Here is a tiny trained network, its code and every weight. The questions are about switching its units off for an input and a target symbol, where a switched-off unit gives its printed mean instead of its output.

import numpy as np


def w(rows, s, z=0):
    codes = np.array(rows[::2]) - 128.0
    scale = np.full(codes.shape[1], s)
    scale[-1] = z or s
    return codes * scale


def softmax(a):
    e = np.exp(a - a.max(-1, keepdims=True))
    return e / e.sum(-1, keepdims=True)


def log_softmax(a):
    a = a - a.max(-1, keepdims=True)
    return a - np.log(np.exp(a).sum(-1, keepdims=True))


def net(x, mask):
    ids = ['αγδηλμξπστφψω'.index(c) for c in x.split()]
    T = len(ids)
    res = E[ids] + P[:T]
    u = 0
    for l in range(3):
        r = res
        for j in range(2):
            rows = slice(2 * j, 2 * j + 2)
            q, k, v = (r @ M[l][rows].T for M in (Q, K, V))
            z = softmax(np.where(np.tri(T) > 0, q @ k.T / 2**0.5, -1e9)) @ v
            o = O[l][rows]
            res = res + np.where(mask[u + j], z, o[:, -1]) @ o[:, :-1]
        u += 2
    return log_softmax(res[-1] @ U[:, :-1].T + U[:, -1])


Q, K, V, O = {}, {}, {}, {}
E = w([
[99,148,91,95,51,164,157],'α',
[126,164,110,147,144,158,217],'γ',
[179,119,207,31,173,131,168],'δ',
[232,74,109,66,92,116,177],'η',
[98,203,150,59,117,183,170],'λ',
[81,156,165,105,97,144,172],'μ',
[46,173,30,136,79,109,114],'ξ',
[132,145,73,57,113,153,160],'π',
[92,109,139,141,84,194,160],'σ',
[118,120,130,123,244,157,162],'τ',
[134,165,173,166,96,82,123],'φ',
[202,128,49,175,131,130,75],'ψ',
[253,155,184,116,122,133,214],'ω',
],0.023)
P = w([
[3,11,219,167,127,214,34],'0',
[65,37,224,169,77,197,36],'1',
[71,62,198,165,58,178,53],'2',
[90,82,187,173,62,165,64],'3',
[116,109,181,166,62,152,81],'4',
[125,123,167,169,66,126,94],'5',
[133,153,161,161,61,114,112],'6',
[141,179,146,161,51,95,120],'7',
[164,197,151,158,82,70,148],'8',
[166,211,137,167,50,58,159],'9',
[157,224,160,178,52,27,189],'10',
],0.0037)
Q[0] = w([
[115,169,124,134,130,192,145],'0.h0',
[144,243,116,138,3,240,157],'0.h0',
[161,151,130,106,79,108,117],'0.h1',
[132,109,163,65,172,100,82],'0.h1',
],0.025)
K[0] = w([
[133,196,128,182,189,134,147],'0.h0',
[184,255,60,205,108,21,181],'0.h0',
[171,189,120,66,63,75,111],'0.h1',
[108,78,164,27,165,165,86],'0.h1',
],0.017)
V[0] = w([
[153,246,173,72,102,222,156],'0.h0',
[210,254,107,208,74,51,119],'0.h0',
[157,193,200,13,90,143,71],'0.h1',
[149,249,77,58,201,31,119],'0.h1',
],0.0092)
O[0] = w([
[44,117,106,213,142,191,46,253],'0.h0',
[45,69,116,172,133,137,255,240],'0.h0',
[96,1,129,242,113,126,83,145],'0.h1',
[30,9,129,170,196,89,183,115],'0.h1',
],0.006,0.0045)
Q[1] = w([
[152,146,51,185,145,56,90],'1.h0',
[153,102,153,35,224,81,96],'1.h0',
[60,163,103,81,173,253,150],'1.h1',
[102,105,147,70,208,77,42],'1.h1',
],0.017)
K[1] = w([
[142,118,22,163,124,105,56],'1.h0',
[128,68,162,28,136,160,41],'1.h0',
[32,166,106,67,204,215,193],'1.h1',
[116,118,214,24,174,156,4],'1.h1',
],0.015)
V[1] = w([
[212,112,144,143,173,154,181],'1.h0',
[151,175,25,197,135,51,123],'1.h0',
[202,168,60,248,150,142,254],'1.h1',
[41,157,106,71,234,95,99],'1.h1',
],0.008)
O[1] = w([
[123,77,56,254,170,136,159,143],'1.h0',
[98,168,134,79,102,104,76,81],'1.h0',
[171,233,87,97,154,104,117,255],'1.h1',
[138,90,169,101,167,128,126,92],'1.h1',
],0.0085,0.0069)
Q[2] = w([
[128,77,110,36,73,141,231],'2.h0',
[63,120,136,85,111,129,134],'2.h0',
[5,156,79,52,91,198,201],'2.h1',
[160,154,74,99,153,176,111],'2.h1',
],0.017)
K[2] = w([
[129,109,102,142,101,1,105],'2.h0',
[75,134,132,142,113,89,120],'2.h0',
[2,186,76,115,160,118,224],'2.h1',
[157,110,32,74,159,175,127],'2.h1',
],0.017)
V[2] = w([
[151,135,129,144,136,53,72],'2.h0',
[141,72,2,66,133,183,100],'2.h0',
[185,159,232,160,105,87,169],'2.h1',
[162,149,132,172,158,199,193],'2.h1',
],0.012)
O[2] = w([
[188,124,107,151,110,136,116,20],'2.h0',
[109,56,167,2,118,155,86,186],'2.h0',
[177,162,141,148,100,60,127,97],'2.h1',
[191,80,41,141,110,74,49,255],'2.h1',
],0.0087,0.0064)
U = w([
[165,67,76,26,26,78,210,129],'α',
[116,143,116,91,105,114,126,106],'γ',
[112,242,45,47,129,117,2,144],'δ',
[188,156,99,178,88,183,186,148],'η',
[74,165,136,130,114,149,55,118],'λ',
[109,198,220,138,51,31,73,254],'μ',
[52,202,106,35,38,117,94,72],'ξ',
[81,101,104,33,107,119,96,73],'π',
[171,152,161,70,234,115,96,184],'σ',
[44,86,50,112,91,101,120,63],'τ',
[153,133,127,78,115,166,220,120],'φ',
[208,210,151,119,75,240,71,72],'ψ',
[110,54,154,136,92,54,143,137],'ω',
],0.0067,0.0072)

Each question gives the input, a string of symbols that net reads in full, and the target symbol t.
The units are the heads (2 rows each of Q, K, V and O). Each row of codes is followed by its name. A weight is (code - 128) times the scale printed after its matrix; where a second scale follows, it is the last column's (O and U).
mask holds one flag per head, layer by layer. A switched-off head (its flag False) gives its mean, the last column of its rows in O, instead of its output. The means were averaged over made-up inputs and are rounded, as every weight is.
A unit's drop is (log p(t) with every unit on - log p(t) with that unit switched off) / (log p(t) with every unit on - log p(t) with every unit switched off).
The circuit of an input: a set's keep is (log p(t) with only the set's units on - log p(t) with every unit switched off) / (log p(t) with every unit on - log p(t) with every unit switched off). Starting from all 6 units, units are removed one at a time, each time the one whose removal leaves the highest keep (on an exact tie, the one counted first), for as long as the keep stays at least 0.8.
units of the circuit, in order: the units of the circuit, biggest drop first
unit that matters most: the unit with the biggest drop
which heads matter: for each layer, one digit per head in row order, 1 if its drop is at least 0.15 and else 0, layers parted by /
input π λ ψ ξ ω φ ψ ω η π, target τ: units of the circuit, in order	(0.h0 2.h1)
input φ α σ ψ τ τ σ ω, target η: which heads matter	00 / 11 / 00
input γ α π ψ α σ μ, target α: unit that matters most	0.h0
input α α ω η τ ω γ, target δ: units of the circuit, in order	(1.h1 2.h1)
input σ ω γ α, target δ: which heads matter	00 / 01 / 01
input η ω π λ, target τ: units of the circuit, in order	(1.h0 2.h1 0.h0)
input ξ γ γ ω μ, target τ: units of the circuit, in order	(0.h0 1.h0 2.h1)
input ω ψ ξ α τ π λ, target φ: units of the circuit, in order	(0.h0 2.h1 1.h0)
input λ τ μ, target μ: which heads matter	10 / 11 / 11
input τ δ η ξ δ η λ γ λ, target δ: which heads matter	00 / 01 / 01
input σ η α σ, target ψ: which heads matter	01 / 00 / 00
input ω λ η σ μ γ ω α, target τ: units of the circuit, in order	(0.h0 2.h1)
input σ η η π, target π: units of the circuit, in order	(1.h1 2.h0 2.h1)
input φ π π, target η: units of the circuit, in order	(2.h0)
input σ ξ ξ μ τ τ λ, target φ: units of the circuit, in order	(2.h1 1.h0)
input φ γ λ η μ π, target δ: which heads matter	01 / 01 / 01
input γ ξ τ φ τ π α, target η: which heads matter	11 / 01 / 10
input σ φ α γ φ π ψ τ τ δ α, target α: which heads matter	10 / 10 / 10
input τ τ σ ψ φ ξ ξ σ, target φ: which heads matter	00 / 10 / 01
input σ η γ λ π δ π τ τ μ ω, target η: which heads matter	10 / 11 / 00
input τ τ τ ψ γ τ τ ξ, target ξ: which heads matter	10 / 10 / 01
